[-.01 -.07 .00 -.01 .04 .11 -.03 -.09 .03 .00 -.01 -.02 -.04 .02 -.14 -.05 .06 .05 -.11 .11 -.02 .04 .13 -.08 .00 -.01 -.03 .08]  <60> + <30>
[-.05 -.10 .03 -.09 -.01 -.01 .06 -.08 -.06 .16 .00 .00 -.03 -.13 .31 -.01 .01 -.07 .03 -.30 -.02 -.03 .01 -.06 -.02 -.02 .00 .03]  <61> + <30>
[-.03 .02 .05 .04 .05 -.03 .01 .06 -.07 .15 .02 -.01 -.03 -.05 .09 -.01 .05 -.11 .06 -.01 .12 .00 .02 -.01 -.01 -.01 .02 -.01]  <60> + <25>
[-.03 -.02 .01 -.02 .01 .09 .07 -.04 -.05 .14 .00 .00 -.03 -.09 .33 -.01 -.04 -.04 .02 -.26 -.03 -.03 .03 -.02 -.01 -.01 .00 .01]  <61> + <25>
[-.07 -.04 .02 -.10 .02 .03 .06 -.07 -.08 .15 .00 -.02 -.06 -.09 .01 -.02 .04 -.08 .05 -.19 -.03 -.02 .02 -.04 -.02 -.02 -.01 .06]  <61> + <30>
[-.08 .04 .06 -.06 .00 -.09 .07 .01 -.07 .25 .03 .01 -.05 -.09 .20 .03 .09 -.10 .09 -.11 -.02 -.01 -.02 .01 -.03 .01 .00 .05]  <61> + <25>
[-.03 -.06 .05 .00 .02 .00 .09 .00 -.06 .20 .02 -.01 -.02 -.09 .22 -.03 -.06 -.08 .06 -.29 .04 -.01 .03 -.04 -.02 .00 .04 -.01]  <60> + <25>
[-.08 -.06 .04 -.09 .00 -.14 .06 -.04 -.09 .17 .01 -.04 -.04 -.09 -.10 -.01 .09 -.12 .12 -.16 .04 .01 .02 -.03 .00 -.01 .02 .03]  <60> + <30>
[-.06 -.03 .06 -.02 .00 -.15 .01 -.06 .04 .19 -.03 .03 -.01 -.06 .48 .03 .13 -.01 .03 .17 -.03 .09 .06 .01 -.02 -.02 -.03 .06]  <60> + <30>
[-.06 -.01 .00 -.08 .01 -.02 .04 -.05 -.11 .11 .00 -.02 -.06 -.10 -.04 .00 .02 -.10 .07 -.11 .00 -.01 .03 -.03 .00 -.02 .01 .03]  <61> + <30>
[.01 -.08 .05 -.09 -.04 .11 .08 -.08 .06 .12 -.02 .05 .00 -.11 .62 -.04 -.12 .08 -.04 -.43 -.11 -.07 .00 -.03 -.02 .00 .01 -.01]  <61> + <25>
[-.07 -.09 .05 -.07 .03 -.06 .07 -.06 -.16 .14 .01 -.05 -.05 -.09 -.27 -.05 .00 -.17 .12 -.18 .07 .02 .06 -.08 .02 -.02 .01 .01]  <60> + <30>
[-.06 -.07 .03 .00 -.03 -.07 .12 -.03 .02 .22 .01 .01 -.04 -.10 .49 .01 .09 .02 .05 -.23 -.01 .01 .00 -.02 -.05 .02 -.01 .02]  <60> + <25>
[-.08 -.06 .04 -.07 -.02 -.11 .09 -.04 -.10 .15 .01 -.03 -.06 -.13 .04 -.01 .05 -.08 .13 -.21 .04 .02 .03 -.03 -.01 -.01 .01 .01]  <60> + <30>
[-.05 -.09 .05 -.07 .00 -.07 .05 -.02 -.05 .13 .02 -.01 -.02 -.06 .22 -.01 -.02 -.06 .06 -.27 .01 -.01 .02 .00 -.02 .00 .01 -.02]  <60> + <30>
[-.10 -.05 .05 -.08 .02 -.12 .09 .02 -.11 .22 .02 -.03 -.04 -.10 -.01 -.01 .06 -.14 .16 -.22 .06 .01 .00 -.04 .01 -.01 .02 .00]  <60> + <30>
[-.01 -.04 .05 .00 .00 -.05 .04 .01 -.09 .16 .02 -.03 -.06 -.10 .20 -.04 -.04 -.08 .01 -.16 .03 .01 .06 -.01 .00 .00 .01 -.01]  <60> + <25>
[-.12 -.07 .05 -.08 .03 -.14 .10 -.03 -.13 .20 .00 -.05 -.07 -.09 -.23 -.02 .10 -.15 .17 -.17 .08 .03 .06 -.02 .00 -.02 .02 .02]  <60> + <30>
[-.01 .03 .04 -.03 .02 .10 .05 .03 -.08 .16 .01 -.01 -.03 -.06 .07 -.04 -.07 -.06 .00 -.16 -.01 -.03 .01 .00 .00 -.02 .01 .01]  <61> + <25>
[-.07 .00 .06 .04 .03 -.01 .05 .03 -.04 .22 .00 -.02 -.04 -.06 .08 .00 .09 -.05 .07 -.01 .06 .05 .03 -.05 -.01 -.01 .00 .06]  <60> + <25>
[-.08 -.10 .06 -.10 .01 -.13 .09 -.06 -.20 .19 .02 -.06 -.10 -.15 -.16 -.05 .04 -.20 .16 -.21 .10 .03 .10 -.06 .00 -.02 .03 .01]  <60> + <30>
[-.05 -.05 .04 -.04 -.02 -.11 .06 -.08 .11 .25 .02 .03 -.03 -.12 .62 .05 .20 .03 .02 -.05 -.12 .03 -.06 -.02 -.05 .00 -.06 .12]  <61> + <30>
[-.05 -.01 .06 .00 .03 -.05 .04 .03 -.16 .18 .02 -.02 -.03 -.08 .00 -.03 -.01 -.16 .10 -.15 .10 .01 .02 -.02 .01 -.01 .02 -.02]  <60> + <25>
[-.05 -.06 .04 -.09 -.02 -.17 .02 .00 -.11 .16 .02 -.01 -.03 -.09 .13 -.01 .04 -.09 .07 -.09 .00 .03 .03 .00 .03 -.01 .00 .01]  <60> + <30>
[-.07 -.08 .05 -.08 .00 -.08 .10 -.03 -.06 .21 .02 -.03 -.06 -.13 .10 -.03 .05 -.11 .14 -.29 .07 .00 .00 -.05 -.02 .01 .02 .01]  <60> + <30>
[-.07 .02 .06 -.04 .00 -.07 .08 .00 -.01 .27 .02 .02 -.03 -.08 .44 .02 .06 -.03 .05 -.13 -.04 -.01 -.01 .03 -.04 .00 .01 .05]  <61> + <25>
[-.07 -.07 .05 -.02 .02 .06 .14 -.06 -.06 .19 .01 -.02 -.09 -.12 -.03 -.07 .02 -.08 .06 -.27 .09 -.01 .10 -.07 -.06 .00 .04 .03]  <60> + <25>
[-.07 .02 .03 -.05 .03 .05 .11 .00 -.17 .23 -.01 -.04 -.08 -.12 -.13 -.03 .02 -.14 .10 -.28 .05 -.03 .03 -.04 -.01 -.01 .04 .04]  <61> + <25>
[-.06 -.08 .04 -.06 .01 -.17 .02 -.05 -.07 .15 .02 -.01 -.07 -.11 .22 .00 .06 -.12 .08 -.11 .04 .03 .04 -.04 .00 -.02 .01 .02]  <60> + <30>

[-.07 -.03 .00 .03 .05 .00 -.03 -.02 .05 .05 -.05 -.06 .04 -.03 .03 -.01 .03 .04 .03 -.14 -.03 -.02 -.03 -.02 .01 -.08 -.01 .09]  [85] + [92]
[-.08 -.03 -.07 .00 .04 -.02 -.03 .09 .07 .01 .02 -.05 -.03 -.01 .01 -.07 .04 -.04 .03 -.12 .06 -.03 .05 .01 .06 .00 .02 .08]  [89] + [81]
[-.01 .06 -.08 -.04 -.02 -.05 -.01 .00 .00 -.01 .22 -.08 .04 -.10 -.04 -.03 -.02 .04 -.05 -.04 .00 -.02 .03 .02 .07 .13 -.02 .00]  [89] + [91]
[-.05 -.02 -.05 -.02 .04 .06 .00 .03 .15 .02 .06 .01 -.05 .03 .00 -.04 .02 -.03 .00 -.08 .11 -.04 -.03 -.01 .02 -.03 .10 .05]  [85] + [81]
[-.05 .00 -.05 -.01 .03 -.04 .03 .11 .04 -.01 -.06 -.06 -.01 -.01 .00 -.01 .00 -.01 .06 -.08 -.02 -.03 .04 .14 .05 .01 .01 .06]  [89] + [81]
[-.03 .01 -.02 .13 .05 .02 -.01 -.04 .05 .03 -.07 -.04 .03 -.02 .05 -.02 .03 .05 -.02 -.10 .02 .02 .06 .01 .00 -.03 .00 .09]  [85] + [92]
[-.04 -.01 -.04 .02 .04 .02 .04 .01 .02 .03 -.02 .04 -.01 .00 .04 -.07 .03 .00 -.03 -.09 .01 -.04 -.01 .01 .02 -.06 .00 .06]  [85] + [86]
[-.01 .00 -.02 -.05 .01 -.02 .00 .09 -.07 .01 -.02 .06 -.02 -.02 .04 -.04 .02 -.01 .03 -.04 -.05 -.04 .01 -.03 .01 -.04 -.04 .05]  [89] + [86]
[-.01 -.01 .00 -.04 -.02 -.05 .09 .11 -.08 -.02 .05 .10 -.04 .00 -.01 -.02 .03 -.06 .01 .05 -.04 -.01 .06 -.01 .00 -.06 -.05 -.02]  [89] + [84]
[-.04 -.04 -.05 -.03 .01 -.01 .01 .10 -.07 .02 .01 .02 -.06 -.04 .02 -.06 .05 -.01 .07 -.04 -.06 -.01 .04 -.04 .04 -.08 -.07 .04]  [89] + [84]
[-.04 .02 -.02 .02 .00 -.01 -.02 -.09 .00 .05 -.01 -.03 .03 -.05 .04 -.02 .03 .03 -.06 .00 .07 -.04 .09 .03 .03 -.01 -.01 .03]  [85] + [91]
[-.05 .00 -.04 -.04 .02 .00 -.03 .06 .06 -.01 .02 -.03 -.05 .03 .02 -.03 .02 -.03 -.02 -.06 .08 .07 .00 .02 .06 .04 .01 .06]  [85] + [81]

[-.05 .02 -.02 -.02 -.02 .03 .03 .03 -.03 .01 -.08 .01 .04 .00 .00 .00 -.03 -.01 -.01 -.02 .00 .07 .08 .04 .00 -.14 -.03 -.04]  <236> + <23>
[.01 .01 -.03 .02 -.08 .07 .07 .04 -.01 .01 .03 -.01 -.06 -.03 -.16 -.02 -.04 -.03 -.05 .09 -.04 -.02 -.04 -.03 .05 .03 .11 -.12]  <234> + <16>
[-.05 .00 .06 -.04 .03 -.06 -.04 .09 -.06 -.06 -.05 .01 .07 -.01 .06 .02 .00 -.03 .00 -.04 .02 .02 .04 .05 -.01 -.09 -.08 -.01]  <240> + <23>
[-.04 .07 .03 .05 .03 .03 .05 .03 .01 -.05 -.04 .02 .10 .02 .04 .00 .01 .00 -.06 -.04 .00 .09 .05 -.01 -.01 -.11 .01 -.03]  <234> + <15>
[.04 .00 -.06 .06 -.08 .09 .00 .03 .04 .07 .05 -.11 -.07 -.01 -.03 .03 -.02 -.09 -.05 .12 .00 .00 -.05 -.04 .01 .04 .19 -.05]  <234> + <15>
[-.04 .01 .08 -.01 .04 .03 -.04 .01 -.06 -.04 -.05 -.06 .06 .04 .07 .00 -.11 -.03 -.11 -.03 .00 -.03 -.02 .02 .00 -.04 .00 .07]  <236> + <15>
[-.01 -.01 .01 -.03 .05 -.04 -.02 -.02 .01 -.02 .01 -.01 .01 .02 .08 .00 .05 -.01 -.01 -.02 .04 .03 .04 .00 -.03 -.07 -.08 -.01]  <240> + <23>
[.00 .03 .01 .02 .01 .04 .05 .00 -.01 -.03 -.01 -.04 .09 .00 .00 -.03 -.04 -.04 -.04 .05 .01 -.05 .10 .02 -.03 -.03 .08 -.06]  <234> + <15>
[-.01 .01 .09 .01 .05 -.03 -.01 .03 -.04 -.02 -.08 .01 .08 .00 .07 -.01 -.03 -.02 -.02 -.05 .03 -.02 .01 .05 .03 -.08 -.05 -.01]  <236> + <16>
[-.02 .05 .00 .03 .07 .01 .02 .01 .01 .01 -.01 .01 .05 .03 .03 .00 -.03 .00 -.05 .01 -.05 .04 .05 -.06 .01 -.03 -.05 -.05]  <234> + <16>
[-.06 .04 -.02 .01 .00 .03 .06 .06 -.01 -.09 .03 .04 .09 .00 -.03 .00 .09 -.01 .00 .04 -.01 .08 .08 -.04 .00 -.08 .02 -.14]  <234> + <15>
[-.06 .00 .02 .03 .01 .02 .01 .01 .01 -.04 -.06 -.03 .01 -.02 -.03 .04 -.02 -.05 .03 .05 .01 .06 .05 .02 .09 -.07 .04 -.04]  <231> + <23>
[.07 .02 .00 .06 .07 -.02 -.04 -.03 .02 -.04 .03 -.02 .02 .01 .05 -.03 -.01 -.03 -.06 .00 .00 -.01 .01 -.04 .02 -.02 .04 .02]  <234> + <16>
